Below are the code and all the weights of a small trained network. Each question names an input and a class and asks about switching units off, where a switched-off unit gives its printed mean instead of its output.

import numpy as np


def w(rows, s, z=0):
    codes = np.array(rows[::2]) - 128.0
    scale = np.full(codes.shape[1], s)
    scale[-1] = z or s
    return codes * scale


def f(y):
    return y / 2 * (1 + np.tanh(0.7978845608 * (y + 0.044715 * y**3)))


def log_softmax(a):
    a = a - a.max(-1, keepdims=True)
    return a - np.log(np.exp(a).sum(-1, keepdims=True))


def net(x, mask):
    res = np.array(x, float).reshape(1, 8) / 4 @ E
    y = f(res @ A[0][:, :-1].T + A[0][:, -1])
    res = res + np.where(mask, y, B[0][:, -1]) @ B[0][:, :-1]
    return log_softmax(res[-1] @ U[:, :-1].T + U[:, -1])


A, B = {}, {}
E = w([
[126,114,12],'x0',
[127,128,128],'x1',
[128,128,129],'x2',
[128,129,129],'x3',
[128,128,128],'x4',
[128,129,128],'x5',
[191,255,121],'x6',
[7,172,125],'x7',
],0.0083)
A[0] = w([
[209,150,121,114],'n0',
[134,122,124,143],'n1',
[81,99,33,164],'n2',
[144,130,139,145],'n3',
[198,150,237,247],'n4',
[104,180,119,81],'n5',
[117,120,135,161],'n6',
[95,110,20,170],'n7',
[184,136,72,140],'n8',
[67,95,80,134],'n9',
[118,119,134,182],'n10',
[157,135,143,132],'n11',
[119,123,138,144],'n12',
[89,133,195,159],'n13',
[85,106,91,138],'n14',
[132,137,159,157],'n15',
[98,106,113,155],'n16',
[45,93,171,139],'n17',
[98,162,169,140],'n18',
[149,134,102,124],'n19',
[133,119,126,126],'n20',
[200,138,58,136],'n21',
[75,108,163,146],'n22',
[167,137,147,141],'n23',
[85,103,78,151],'n24',
[197,147,149,127],'n25',
[103,112,103,150],'n26',
[108,123,145,163],'n27',
[108,114,103,155],'n28',
[73,251,118,39],'n29',
[42,81,190,169],'n30',
[162,148,54,143],'n31',
[183,137,151,142],'n32',
[94,107,108,151],'n33',
[110,122,144,141],'n34',
[123,133,105,115],'n35',
[155,130,110,130],'n36',
[182,4,145,159],'n37',
[128,124,125,123],'n38',
[170,138,137,120],'n39',
[182,143,68,120],'n40',
[136,113,132,107],'n41',
[172,135,97,130],'n42',
[165,143,221,253],'n43',
[106,149,170,141],'n44',
[153,141,213,233],'n45',
[180,6,144,158],'n46',
[139,125,115,143],'n47',
],0.012,0.0031)
B[0] = w([
[172,84,76,184],'n0',
[131,128,122,133],'n1',
[215,191,96,212],'n2',
[139,124,132,137],'n3',
[225,113,225,243],'n4',
[103,159,143,144],'n5',
[134,115,129,137],'n6',
[193,212,100,215],'n7',
[112,107,45,177],'n8',
[207,143,103,186],'n9',
[137,116,129,142],'n10',
[150,120,130,143],'n11',
[128,115,132,132],'n12',
[79,71,161,164],'n13',
[181,143,111,165],'n14',
[129,125,157,142],'n15',
[165,127,125,153],'n16',
[128,26,116,185],'n17',
[80,114,170,151],'n18',
[121,127,94,139],'n19',
[128,129,124,131],'n20',
[104,96,23,194],'n21',
[123,63,130,160],'n22',
[159,116,132,153],'n23',
[190,155,109,176],'n24',
[187,103,117,178],'n25',
[160,140,114,150],'n26',
[131,106,145,139],'n27',
[158,143,120,148],'n28',
[64,216,181,195],'n29',
[106,4,115,202],'n30',
[88,125,51,177],'n31',
[174,113,128,168],'n32',
[166,130,109,155],'n33',
[127,107,136,134],'n34',
[129,144,117,131],'n35',
[131,120,95,141],'n36',
[30,214,193,254],'n37',
[134,125,119,128],'n38',
[158,113,116,150],'n39',
[105,108,44,174],'n40',
[124,134,128,130],'n41',
[127,111,73,156],'n42',
[176,117,224,216],'n43',
[91,112,163,146],'n44',
[160,123,216,201],'n45',
[35,215,182,251],'n46',
[130,129,110,136],'n47',
],0.038,0.0082)
U = w([
[63,149,232,198],'0',
[252,117,145,130],'1',
[76,251,96,186],'2',
[123,63,42,5],'3',
[118,1,131,88],'4',
],0.0042,0.0016)

Each question gives the input, the list of numbers given to net, and the class t.
The units are the neurons (one row each of A and B). Each row of codes is followed by its name. A weight is (code - 128) times the scale printed after its matrix; where a second scale follows, it is the last column's (A, B and U).
mask holds one flag per neuron, in row order. A switched-off neuron (its flag False) gives its mean, the last column of its row in B, instead of its output. The means were averaged over made-up inputs and are rounded, as every weight is.
A unit's drop is (log p(t) with every unit on - log p(t) with that unit switched off) / (log p(t) with every unit on - log p(t) with every unit switched off).
The circuit of an input: a set's keep is (log p(t) with only the set's units on - log p(t) with every unit switched off) / (log p(t) with every unit on - log p(t) with every unit switched off). Starting from the 12 units with the biggest drops (on a tie, the unit counted first), units are removed one at a time, each time the one whose removal leaves the highest keep (on an exact tie, the one counted first), for as long as the keep stays at least 0.8.
circuit, biggest first: the units of the circuit, biggest drop first
most important unit: the unit with the biggest drop
k most important neurons: the k neurons with the biggest drops, biggest first
drop when u is switched off: that unit's drop, to one decimal
input [7,-6,-2,7,-2,2,6,1], class 2: 4 most important neurons => (n29 n30 n7 n17)
input [-6,-8,1,-3,3,-5,-1,-7], class 0: circuit, biggest first => (n37)
input [3,5,8,2,-3,-3,1,0], class 3: circuit, biggest first => (n37 n4)
input [0,-6,-4,3,-6,0,-7,2], class 4: 2 most important neurons => (n30 n17)
input [1,-3,4,1,-8,8,-7,7], class 1: 3 most important neurons => (n2 n9 n24)
input [1,2,5,5,-6,1,7,-5], class 3: 4 most important neurons => (n21 n40 n8 n31)
input [0,-5,4,5,3,0,-1,2], class 4: 4 most important neurons => (n37 n46 n4 n7)
input [4,-6,-8,1,-6,6,1,4], class 2: 2 most important neurons => (n4 n43)
input [1,-1,3,-3,3,-2,-6,-2], class 2: 3 most important neurons => (n4 n43 n45)
input [0,-6,-6,6,-7,3,-3,-4], class 0: 2 most important neurons => (n7 n2)
input [-2,6,3,-3,3,5,0,1], class 4: 3 most important neurons => (n37 n46 n29)
input [-5,6,-1,-2,3,1,7,1], class 0: 2 most important neurons => (n29 n2)
input [1,-3,-3,5,-7,-8,4,4], class 2: drop when n4 is switched off => 0.4
input [7,2,6,5,8,-2,7,3], class 2: drop when n29 is switched off => 0.4
input [6,5,5,-6,5,3,5,2], class 2: most important unit => n29
input [1,-1,-6,5,5,-2,1,-5], class 3: drop when n29 is switched off => 0.2
